Below are the code and all the weights of a small trained network. Each question names an input and a target symbol and asks about switching units off, where a switched-off unit gives its printed mean instead of its output.

import numpy as np


def w(rows, s, z=0):
    codes = np.array(rows[::2]) - 128.0
    scale = np.full(codes.shape[1], s)
    scale[-1] = z or s
    return codes * scale


def f(y):
    return np.maximum(y, 0)


def softmax(a):
    e = np.exp(a - a.max(-1, keepdims=True))
    return e / e.sum(-1, keepdims=True)


def log_softmax(a):
    a = a - a.max(-1, keepdims=True)
    return a - np.log(np.exp(a).sum(-1, keepdims=True))


def net(x, mask):
    ids = ['βδζθλμξπστφψω'.index(c) for c in x.split()]
    T = len(ids)
    res = E[ids] + P[:T]
    r = res
    for j in range(2):
        rows = slice(4 * j, 4 * j + 4)
        q, k, v = (r @ M[0][rows].T for M in (Q, K, V))
        z = softmax(np.where(np.tri(T) > 0, q @ k.T / 4**0.5, -1e9)) @ v
        o = O[0][rows]
        res = res + np.where(mask[j], z, o[:, -1]) @ o[:, :-1]
    y = f(res @ A[0][:, :-1].T + A[0][:, -1])
    res = res + np.where(mask[2:6], y, B[0][:, -1]) @ B[0][:, :-1]
    return log_softmax(res[-1] @ U[:, :-1].T + U[:, -1])


Q, K, V, O, A, B = {}, {}, {}, {}, {}, {}
E = w([
[80,141,166,105,56],'β',
[123,199,83,77,113],'δ',
[93,74,120,120,96],'ζ',
[192,124,153,93,92],'θ',
[104,102,181,81,129],'λ',
[97,128,69,153,54],'μ',
[159,131,57,137,72],'ξ',
[135,93,170,124,79],'π',
[24,66,71,55,116],'σ',
[117,77,98,32,153],'τ',
[133,47,120,135,133],'φ',
[125,75,186,178,107],'ψ',
[25,4,141,109,100],'ω',
],0.019)
P = w([
[109,230,216,55,91],'0',
[122,202,189,83,72],'1',
[145,149,171,129,43],'2',
[131,79,141,166,21],'3',
[135,50,124,186,3],'4',
[105,75,109,152,56],'5',
],0.0073)
Q[0] = w([
[200,100,74,100,20],'H0',
[93,133,46,223,193],'H0',
[141,136,183,125,188],'H0',
[225,125,115,162,133],'H0',
[178,206,69,179,66],'H1',
[143,102,177,212,225],'H1',
[101,84,84,78,59],'H1',
[110,117,83,107,254],'H1',
],0.0086)
K[0] = w([
[110,9,144,169,132],'H0',
[131,137,208,79,126],'H0',
[106,157,123,131,111],'H0',
[93,104,132,113,173],'H0',
[115,71,152,110,175],'H1',
[131,173,144,81,155],'H1',
[189,88,98,163,161],'H1',
[122,188,188,115,72],'H1',
],0.012)
V[0] = w([
[105,94,81,91,135],'H0',
[142,101,146,124,184],'H0',
[128,116,214,63,150],'H0',
[127,79,126,193,122],'H0',
[214,124,74,13,106],'H1',
[239,79,20,111,157],'H1',
[247,216,159,152,140],'H1',
[107,228,75,80,97],'H1',
],0.012)
O[0] = w([
[140,213,176,255,140,162],'H0',
[85,238,117,77,166,50],'H0',
[86,146,245,50,196,206],'H0',
[193,131,126,96,124,106],'H0',
[10,114,166,205,87,230],'H1',
[107,200,139,159,15,29],'H1',
[45,143,66,35,58,2],'H1',
[57,52,10,187,184,168],'H1',
],0.0082,0.0064)
A[0] = w([
[152,51,168,145,52,145],'N0',
[131,82,223,148,69,115],'N1',
[141,14,14,216,123,2],'N2',
[68,152,31,59,1,128],'N3',
],0.0048,0.00093)
B[0] = w([
[145,224,69,122,253,232],'N0',
[60,185,76,45,137,250],'N1',
[158,180,77,94,132,254],'N2',
[181,70,217,117,51,199],'N3',
],0.0072,0.007)
U = w([
[141,3,124,117,161,3],'β',
[39,144,51,112,196,125],'δ',
[116,119,114,126,172,97],'ζ',
[88,81,207,113,81,247],'θ',
[82,162,115,82,205,77],'λ',
[158,93,44,131,155,238],'μ',
[139,71,133,175,50,153],'ξ',
[114,113,116,78,156,233],'π',
[98,113,146,227,170,75],'σ',
[22,212,158,188,153,28],'τ',
[93,254,141,87,132,157],'φ',
[177,111,80,20,143,103],'ψ',
[163,65,195,149,151,32],'ω',
],0.0067,0.0029)

Each question gives the input, a string of symbols that net reads in full, and the target symbol t.
The units are the heads (4 rows each of Q, K, V and O) and the neurons (one row each of A and B). Each row of codes is followed by its name. A weight is (code - 128) times the scale printed after its matrix; where a second scale follows, it is the last column's (O, A, B and U).
mask holds one flag per unit, heads first, then neurons. A switched-off unit (its flag False) gives its mean, the last column of its rows in O or B, instead of its output. The means were averaged over made-up inputs and are rounded, as every weight is.
A unit's drop is (log p(t) with every unit on - log p(t) with that unit switched off) / (log p(t) with every unit on - log p(t) with every unit switched off).
The circuit of an input: a set's keep is (log p(t) with only the set's units on - log p(t) with every unit switched off) / (log p(t) with every unit on - log p(t) with every unit switched off). Starting from all 6 units, units are removed one at a time, each time the one whose removal leaves the highest keep (on an exact tie, the one counted first), for as long as the keep stays at least 0.8.
units of the circuit, in order: the units of the circuit, biggest drop first
unit that matters most: the unit with the biggest drop
k most important neurons: the k neurons with the biggest drops, biggest first
which heads matter: for each layer, one digit per head in row order, 1 if its drop is at least 0.15 and else 0, layers parted by /
input ξ φ β μ ψ σ, target ψ: units of the circuit, in order	H1
input β δ ω φ σ π, target φ: 3 most important neurons	N1, N0, N3
input β β σ θ, target σ: units of the circuit, in order	H1, H0
input δ ξ δ β, target ξ: units of the circuit, in order	H1, H0
input φ τ ξ δ τ ψ, target τ: 3 most important neurons	N1, N0, N3
input θ μ δ, target μ: units of the circuit, in order	H0, H1
input π τ δ μ θ, target μ: which heads matter	10
input β δ τ, target δ: which heads matter	01
input δ μ τ μ, target τ: units of the circuit, in order	H1, N0
input φ φ ζ τ β, target τ: which heads matter	01
input μ λ ζ ψ μ, target ψ: which heads matter	11
input λ φ θ τ, target θ: which heads matter	01
input τ δ ψ θ, target ψ: units of the circuit, in order	H0, H1
input φ θ δ φ ξ, target φ: units of the circuit, in order	H1, N0
input θ σ θ, target σ: which heads matter	11
input σ δ τ τ δ ω, target δ: units of the circuit, in order	H1, N2, N0
input ψ ζ δ ξ ξ ξ, target ξ: units of the circuit, in order	H1, N3
input μ ψ δ φ μ, target φ: units of the circuit, in order	H1, N1
input ζ ω β, target ω: units of the circuit, in order	H1
input σ δ τ ψ ξ, target ψ: unit that matters most	H0
input τ δ δ δ μ φ, target μ: which heads matter	10
input δ ψ π, target ψ: which heads matter	11
